Below are the code and all the weights of a small trained network. Each question names an input and a class and asks about switching units off, where a switched-off unit gives its printed mean instead of its output.

import numpy as np


def w(rows, s, z=0):
    codes = np.array(rows[::2]) - 128.0
    scale = np.full(codes.shape[1], s)
    scale[-1] = z or s
    return codes * scale


def norm(h):
    return h / np.sqrt((h * h).mean(-1, keepdims=True) + 1e-5)


def f(y):
    return y / 2 * (1 + np.tanh(0.7978845608 * (y + 0.044715 * y**3)))


def log_softmax(a):
    a = a - a.max(-1, keepdims=True)
    return a - np.log(np.exp(a).sum(-1, keepdims=True))


def net(x, mask):
    res = np.array(x, float).reshape(1, 4) / 4 @ E
    u = 0
    for l in range(2):
        y = f(norm(res) @ A[l][:, :-1].T + A[l][:, -1])
        res = res + np.where(mask[u : u + 14], y, B[l][:, -1]) @ B[l][:, :-1]
        u += 14
    return log_softmax(norm(res)[-1] @ U[:, :-1].T + U[:, -1])


A, B = {}, {}
E = w([
[151,167,105,121,113,28,107,236,78],'x0',
[114,127,117,128,252,174,84,202,179],'x1',
[145,119,143,115,184,26,164,82,199],'x2',
[134,161,124,118,171,105,2,43,31],'x3',
],0.0048)
A[0] = w([
[121,137,123,130,41,68,108,25,53,15],'L0N0',
[124,137,128,128,184,108,59,106,105,9],'L0N1',
[137,132,127,127,201,18,94,36,146,20],'L0N2',
[119,145,117,131,196,141,95,146,127,23],'L0N3',
[122,119,136,133,102,130,158,164,150,11],'L0N4',
[119,132,125,124,152,80,137,108,145,10],'L0N5',
[123,128,146,126,130,135,66,67,83,5],'L0N6',
[140,135,119,134,99,197,59,135,63,20],'L0N7',
[124,126,131,126,161,185,88,6,122,42],'L0N8',
[133,135,130,119,149,169,120,65,132,58],'L0N9',
[118,135,124,130,99,183,67,146,60,47],'L0N10',
[123,129,125,130,239,149,45,145,119,13],'L0N11',
[132,147,127,119,140,27,46,177,45,78],'L0N12',
[135,122,120,129,134,78,50,85,63,2],'L0N13',
],0.014,0.0026)
B[0] = w([
[250,107,172,112,119,143,71,135,163,249],'L0N0',
[156,153,91,106,156,140,190,111,135,196],'L0N1',
[49,106,208,70,158,108,160,139,88,229],'L0N2',
[196,112,158,115,115,118,104,123,133,173],'L0N3',
[145,154,91,143,139,102,185,123,144,161],'L0N4',
[107,120,167,124,135,131,134,158,95,148],'L0N5',
[137,180,92,108,135,141,179,110,145,205],'L0N6',
[64,114,201,96,162,121,152,137,104,213],'L0N7',
[76,109,69,225,91,126,106,129,135,238],'L0N8',
[115,100,85,169,123,93,117,122,115,175],'L0N9',
[84,101,171,76,156,79,160,136,104,208],'L0N10',
[231,132,165,112,93,145,88,139,165,223],'L0N11',
[70,99,54,231,96,116,84,120,127,251],'L0N12',
[139,204,96,115,127,138,195,127,139,219],'L0N13',
],0.025,0.011)
A[1] = w([
[235,119,155,71,128,174,44,98,150,41],'L1N0',
[104,143,132,105,159,173,114,196,176,125],'L1N1',
[129,174,96,107,120,157,173,127,129,2],'L1N2',
[56,136,195,18,174,141,121,118,72,10],'L1N3',
[148,205,135,128,147,98,102,58,47,90],'L1N4',
[127,189,82,97,135,163,165,111,139,54],'L1N5',
[97,117,149,94,172,136,158,142,80,86],'L1N6',
[92,54,136,111,122,248,151,35,181,120],'L1N7',
[112,143,103,98,118,167,121,177,120,127],'L1N8',
[48,109,59,213,116,153,82,113,117,61],'L1N9',
[208,126,147,111,112,118,117,122,146,64],'L1N10',
[137,195,60,89,165,157,179,113,127,15],'L1N11',
[125,149,75,103,155,100,64,194,117,96],'L1N12',
[208,155,146,83,130,159,74,138,160,48],'L1N13',
],0.015,0.0028)
B[1] = w([
[249,144,139,82,150,168,92,172,198,254],'L1N0',
[125,143,142,160,74,99,141,108,95,132],'L1N1',
[161,206,120,114,142,100,119,63,131,179],'L1N2',
[10,94,202,57,132,107,182,95,88,215],'L1N3',
[157,126,145,165,59,95,237,181,155,128],'L1N4',
[149,164,77,70,130,141,182,126,115,189],'L1N5',
[78,105,146,79,128,95,82,108,136,183],'L1N6',
[135,160,175,193,40,67,172,196,105,144],'L1N7',
[130,122,173,198,154,95,177,124,173,115],'L1N8',
[88,95,22,159,170,130,30,114,134,244],'L1N9',
[118,122,188,129,150,161,87,177,167,228],'L1N10',
[164,186,94,87,164,176,162,57,94,212],'L1N11',
[103,111,167,193,48,158,225,83,129,133],'L1N12',
[216,53,171,144,109,116,80,110,150,219],'L1N13',
],0.018,0.0084)
U = w([
[219,112,184,121,113,146,97,150,173,142],'0',
[155,207,84,111,135,129,208,84,120,124],'1',
[82,98,61,217,109,108,79,133,127,130],'2',
[47,99,198,71,143,105,147,125,99,129],'3',
[128,119,118,99,163,152,100,112,129,187],'4',
[108,149,132,127,142,245,114,172,40,2],'5',
],0.013,0.0096)

Each question gives the input, the list of numbers given to net, and the class t.
The units are the neurons (one row each of A and B). Each row of codes is followed by its name. A weight is (code - 128) times the scale printed after its matrix; where a second scale follows, it is the last column's (A, B and U).
mask holds one flag per neuron, layer by layer. A switched-off neuron (its flag False) gives its mean, the last column of its row in B, instead of its output. The means were averaged over made-up inputs and are rounded, as every weight is.
A unit's drop is (log p(t) with every unit on - log p(t) with that unit switched off) / (log p(t) with every unit on - log p(t) with every unit switched off).
The circuit of an input: a set's keep is (log p(t) with only the set's units on - log p(t) with every unit switched off) / (log p(t) with every unit on - log p(t) with every unit switched off). Starting from the 12 units with the biggest drops (on a tie, the unit counted first), units are removed one at a time, each time the one whose removal leaves the highest keep (on an exact tie, the one counted first), for as long as the keep stays at least 0.8.
circuit, biggest first: the units of the circuit, biggest drop first
top k neurons: the k neurons with the biggest drops, biggest first
top k neurons in layer l: the k neurons of layer l with the biggest drops, biggest first
input [6,-2,4,5], class 2: circuit, biggest first -> [L0N12]
input [5,1,-3,-6], class 1: top 2 neurons in layer 0 -> [L0N0 L0N12]
input [8,7,2,-4], class 2: top 2 neurons -> [L0N0 L0N12]
input [3,-6,-7,-6], class 3: top 2 neurons -> [L0N12 L0N11]
input [-2,4,4,-6], class 1: circuit, biggest first -> [L0N0 L0N12 L0N2]
input [-7,5,-2,5], class 2: top 2 neurons in layer 0 -> [L0N8 L0N0]
input [4,-7,6,8], class 1: top 3 neurons in layer 0 -> [L0N13 L0N11 L0N6]
input [-6,0,-3,5], class 2: top 2 neurons -> [L0N8 L0N9]
input [-1,1,-4,5], class 1: top 3 neurons in layer 0 -> [L0N13 L0N6 L0N2]
input [-8,0,-7,-1], class 2: top 2 neurons -> [L0N8 L0N2]
input [0,-3,2,8], class 1: top 2 neurons in layer 0 -> [L0N13 L0N6]
input [-4,5,7,8], class 1: top 4 neurons -> [L0N1 L0N0 L0N13 L0N7]
input [5,2,8,2], class 3: top 2 neurons -> [L0N2 L0N8]
input [2,-5,8,8], class 1: top neuron in layer 0 -> [L0N13]
input [-3,-1,-7,-7], class 1: top 4 neurons -> [L0N0 L0N12 L0N2 L0N8]
input [5,-7,-5,8], class 1: top 4 neurons in layer 0 -> [L0N13 L0N11 L0N6 L0N3]
input [7,-2,8,-6], class 3: top 4 neurons -> [L0N8 L0N12 L0N0 L0N13]
input [-1,-6,7,-8], class 1: top 2 neurons -> [L0N0 L0N12]
input [6,7,8,4], class 3: top 2 neurons in layer 0 -> [L0N2 L0N0]
input [-7,2,7,3], class 2: circuit, biggest first -> [L0N8]
input [-4,-6,1,-8], class 1: top 2 neurons in layer 0 -> [L0N0 L0N12]
